Here is a tiny trained network, its code and every weight. The questions are about switching its units off for an input and a class, where a switched-off unit gives its printed mean instead of its output.

import numpy as np


def w(rows, s, z=0):
    codes = np.array(rows[::2]) - 128.0
    scale = np.full(codes.shape[1], s)
    scale[-1] = z or s
    return codes * scale


def norm(h):
    return h / np.sqrt((h * h).mean(-1, keepdims=True) + 1e-5)


def f(y):
    return np.maximum(y, 0)


def log_softmax(a):
    a = a - a.max(-1, keepdims=True)
    return a - np.log(np.exp(a).sum(-1, keepdims=True))


def net(x, mask):
    res = np.array(x, float).reshape(1, 6) / 4 @ E
    u = 0
    for l in range(3):
        y = f(norm(res) @ A[l][:, :-1].T + A[l][:, -1])
        res = res + np.where(mask[u : u + 10], y, B[l][:, -1]) @ B[l][:, :-1]
        u += 10
    return log_softmax(norm(res)[-1] @ U[:, :-1].T + U[:, -1])


A, B = {}, {}
E = w([
[173,76,90,90,89],'x0',
[141,84,244,38,152],'x1',
[222,202,87,117,188],'x2',
[108,128,77,36,230],'x3',
[156,182,129,56,43],'x4',
[104,225,118,54,80],'x5',
],0.011)
A[0] = w([
[157,91,118,135,126,39],'0.n0',
[218,178,119,119,96,2],'0.n1',
[144,98,186,178,164,60],'0.n2',
[131,124,233,185,191,29],'0.n3',
[125,87,141,151,137,21],'0.n4',
[127,131,173,95,150,105],'0.n5',
[38,131,172,107,72,59],'0.n6',
[111,99,126,140,222,110],'0.n7',
[140,57,175,183,148,53],'0.n8',
[126,86,195,3,151,44],'0.n9',
],0.021,0.0055)
B[0] = w([
[124,78,145,137,88,141],'0.n0',
[183,200,97,104,83,188],'0.n1',
[124,189,171,219,146,184],'0.n2',
[92,251,175,224,188,206],'0.n3',
[185,132,118,136,106,149],'0.n4',
[143,113,156,88,138,179],'0.n5',
[16,107,140,134,59,212],'0.n6',
[103,109,103,174,174,207],'0.n7',
[192,103,167,216,108,198],'0.n8',
[169,149,205,26,194,253],'0.n9',
],0.027,0.011)
A[1] = w([
[60,132,3,142,179,20],'1.n0',
[80,120,116,133,96,124],'1.n1',
[175,140,120,143,92,119],'1.n2',
[134,133,110,121,143,2],'1.n3',
[126,131,117,123,110,152],'1.n4',
[200,94,113,151,95,9],'1.n5',
[139,215,27,103,45,136],'1.n6',
[150,97,146,124,78,41],'1.n7',
[164,173,110,74,139,132],'1.n8',
[162,105,112,153,155,186],'1.n9',
],0.022,0.0019)
B[1] = w([
[39,65,42,124,215,179],'1.n0',
[106,160,119,154,90,162],'1.n1',
[163,125,110,125,127,175],'1.n2',
[140,119,128,145,127,134],'1.n3',
[126,152,135,137,127,144],'1.n4',
[167,84,99,139,95,159],'1.n5',
[188,253,91,101,77,247],'1.n6',
[157,85,146,147,110,148],'1.n7',
[211,137,127,145,139,209],'1.n8',
[157,106,96,146,109,160],'1.n9',
],0.029,0.012)
A[2] = w([
[127,127,153,78,157,8],'2.n0',
[138,93,143,70,153,134],'2.n1',
[3,100,141,105,49,69],'2.n2',
[121,118,134,121,127,37],'2.n3',
[118,139,208,24,169,85],'2.n4',
[96,158,102,176,144,101],'2.n5',
[92,149,68,112,72,84],'2.n6',
[120,111,163,128,141,33],'2.n7',
[172,74,133,134,88,90],'2.n8',
[87,84,76,111,192,5],'2.n9',
],0.024,0.0033)
B[2] = w([
[135,152,170,106,188,171],'2.n0',
[118,149,185,120,189,173],'2.n1',
[117,98,251,112,1,195],'2.n2',
[133,142,130,127,116,129],'2.n3',
[203,25,161,60,188,249],'2.n4',
[36,176,100,81,159,191],'2.n5',
[43,126,128,50,128,181],'2.n6',
[151,167,91,121,120,149],'2.n7',
[144,49,96,117,78,148],'2.n8',
[163,15,79,125,150,168],'2.n9',
],0.029,0.013)
U = w([
[52,119,234,92,3,102],'0',
[189,102,227,25,227,139],'1',
[216,251,69,66,77,141],'2',
[38,179,66,32,92,1],'3',
[90,207,190,246,189,162],'4',
[91,63,33,112,224,115],'5',
[181,72,104,193,55,170],'6',
],0.017,0.0072)

Each question gives the input, the list of numbers given to net, and the class t.
The units are the neurons (one row each of A and B). Each row of codes is followed by its name. A weight is (code - 128) times the scale printed after its matrix; where a second scale follows, it is the last column's (A, B and U).
mask holds one flag per neuron, layer by layer. A switched-off neuron (its flag False) gives its mean, the last column of its row in B, instead of its output. The means were averaged over made-up inputs and are rounded, as every weight is.
A unit's drop is (log p(t) with every unit on - log p(t) with that unit switched off) / (log p(t) with every unit on - log p(t) with every unit switched off).
The circuit of an input: a set's keep is (log p(t) with only the set's units on - log p(t) with every unit switched off) / (log p(t) with every unit on - log p(t) with every unit switched off). Starting from the 12 units with the biggest drops (on a tie, the unit counted first), units are removed one at a time, each time the one whose removal leaves the highest keep (on an exact tie, the one counted first), for as long as the keep stays at least 0.8.
circuit, biggest first: the units of the circuit, biggest drop first
most important unit: the unit with the biggest drop
top k neurons: the k neurons with the biggest drops, biggest first
top k neurons in layer l: the k neurons of layer l with the biggest drops, biggest first
drop when u is switched off: that unit's drop, to one decimal
input [5,7,-6,-6,-1,6], class 0: top 4 neurons	0.n6, 2.n2, 1.n8, 1.n1
input [5,3,-4,0,1,-7], class 6: top neuron	0.n8
input [-7,-7,1,-5,-3,3], class 3: top 4 neurons	0.n9, 0.n7, 0.n1, 0.n8
input [-4,-7,-4,3,3,8], class 3: circuit, biggest first	0.n9, 2.n6
input [3,-8,-4,-6,-3,1], class 6: top 2 neurons in layer 1	1.n5, 1.n7
input [5,-2,-6,6,-5,-3], class 5: top 2 neurons	0.n7, 0.n9
input [-5,-4,7,-5,-5,2], class 2: circuit, biggest first	0.n9, 0.n8
input [-5,-8,-4,-2,1,-7], class 6: top 2 neurons	0.n8, 0.n3
input [-5,6,4,-2,4,-5], class 4: top 2 neurons	0.n3, 0.n2
input [-4,-3,-1,-6,2,4], class 0: top 2 neurons in layer 0	0.n6, 0.n4
input [8,3,7,2,-4,-8], class 6: top 2 neurons in layer 0	0.n8, 0.n0
input [-2,-2,1,-2,-5,8], class 3: top 2 neurons in layer 0	0.n9, 0.n1
input [-6,-7,-6,-8,4,-8], class 6: top 4 neurons in layer 2	2.n8, 2.n1, 2.n0, 2.n6
input [-3,-6,7,8,2,5], class 2: most important unit	1.n6
input [-2,8,3,-5,3,-6], class 4: top 3 neurons	0.n3, 0.n2, 0.n8
input [-2,2,1,-8,7,-8], class 4: top 2 neurons	0.n3, 0.n2
input [0,2,7,-7,3,-5], class 2: drop when 0.n1 is switched off	1.4
input [0,-1,-8,-8,-8,5], class 0: drop when 2.n2 is switched off	0.1
input [4,6,-8,-7,0,6], class 0: drop when 0.n6 is switched off	2.4
input [2,-8,-2,8,-6,8], class 5: most important unit	1.n0
input [-7,5,-6,-2,7,2], class 0: drop when 0.n6 is switched off	2.6
input [3,-8,-1,8,3,-1], class 5: top 2 neurons	1.n0, 0.n1
input [-5,0,5,1,-3,1], class 5: top 3 neurons in layer 0	0.n7, 0.n9, 0.n8
